Below are the code and all the weights of a small trained network. Each question names an input and a class and asks about switching units off, where a switched-off unit gives its printed mean instead of its output.

import numpy as np


def w(rows, s, z=0):
    codes = np.array(rows[::2]) - 128.0
    scale = np.full(codes.shape[1], s)
    scale[-1] = z or s
    return codes * scale


def f(y):
    return y / 2 * (1 + np.tanh(0.7978845608 * (y + 0.044715 * y**3)))


def log_softmax(a):
    a = a - a.max(-1, keepdims=True)
    return a - np.log(np.exp(a).sum(-1, keepdims=True))


def net(x, mask):
    res = np.array(x, float).reshape(1, 3) / 4 @ E
    y = f(res @ A[0][:, :-1].T + A[0][:, -1])
    res = res + np.where(mask, y, B[0][:, -1]) @ B[0][:, :-1]
    return log_softmax(res[-1] @ U[:, :-1].T + U[:, -1])


A, B = {}, {}
E = w([
[115,103,57,47,43,91,134],'x0',
[125,180,126,94,180,48,92],'x1',
[14,81,253,145,93,92,33],'x2',
],0.015)
A[0] = w([
[76,55,126,141,113,185,123,165],'n1',
[246,179,76,93,154,88,186,247],'n2',
[83,134,174,129,79,96,82,34],'n3',
[101,143,198,100,114,104,124,4],'n4',
[77,99,71,60,77,71,159,220],'n5',
[148,211,172,70,164,55,102,45],'n6',
[128,192,158,140,181,170,102,177],'n7',
],0.011,0.0038)
B[0] = w([
[131,149,194,57,101,184,131,168],'n1',
[42,189,160,140,111,229,91,254],'n2',
[118,175,149,92,248,177,48,192],'n3',
[153,161,75,60,165,207,70,165],'n4',
[42,117,245,255,235,151,161,216],'n5',
[242,39,214,54,109,253,175,176],'n6',
[34,50,106,208,209,63,165,161],'n7',
],0.0079,0.023)
U = w([
[209,114,230,104,109,192,186,248],'0',
[40,150,174,199,204,57,167,122],'1',
[91,218,72,116,142,157,12,138],'2',
[23,145,86,154,120,81,58,166],'3',
[170,102,28,67,55,8,79,3],'4',
[255,109,90,76,28,51,87,3],'5',
[211,107,41,80,65,12,157,3],'6',
[227,108,47,73,76,72,105,3],'7',
],0.0076,0.0053)

Each question gives the input, the list of numbers given to net, and the class t.
The units are the neurons (one row each of A and B). Each row of codes is followed by its name. A weight is (code - 128) times the scale printed after its matrix; where a second scale follows, it is the last column's (A, B and U).
mask holds one flag per neuron, in row order. A switched-off neuron (its flag False) gives its mean, the last column of its row in B, instead of its output. The means were averaged over made-up inputs and are rounded, as every weight is.
A unit's drop is (log p(t) with every unit on - log p(t) with that unit switched off) / (log p(t) with every unit on - log p(t) with every unit switched off).
The circuit of an input: a set's keep is (log p(t) with only the set's units on - log p(t) with every unit switched off) / (log p(t) with every unit on - log p(t) with every unit switched off). Starting from all 7 units, units are removed one at a time, each time the one whose removal leaves the highest keep (on an exact tie, the one counted first), for as long as the keep stays at least 0.8.
units of the circuit, in order: the units of the circuit, biggest drop first
unit that matters most: the unit with the biggest drop
k most important neurons: the k neurons with the biggest drops, biggest first
drop of u: that unit's drop, to one decimal
input [-5,-1,-4], class 1: units of the circuit, in order => (n7)
input [-4,0,-5], class 2: 2 most important neurons => (n5; n2)
input [-1,4,-2], class 0: 4 most important neurons => (n6; n5; n3; n4)
input [3,-7,8], class 2: 2 most important neurons => (n3; n6)
input [0,6,7], class 2: 3 most important neurons => (n3; n4; n5)
input [-4,-2,7], class 2: 2 most important neurons => (n5; n4)
input [0,-1,5], class 2: 2 most important neurons => (n6; n5)
input [6,-4,3], class 1: 2 most important neurons => (n5; n6)
input [7,8,-5], class 0: 2 most important neurons => (n6; n7)
input [7,6,8], class 2: 3 most important neurons => (n3; n4; n7)
input [-3,5,6], class 2: 3 most important neurons => (n3; n4; n5)
input [0,0,-5], class 2: units of the circuit, in order => (n6; n5)
input [7,4,5], class 1: 2 most important neurons => (n5; n2)
input [-7,-5,-2], class 1: 2 most important neurons => (n7; n6)
input [-1,-2,-8], class 2: unit that matters most => n2
input [4,0,0], class 1: drop of n5 => 0.2
input [6,4,0], class 1: drop of n5 => 1.0
input [-8,8,0], class 0: drop of n5 => 0.4
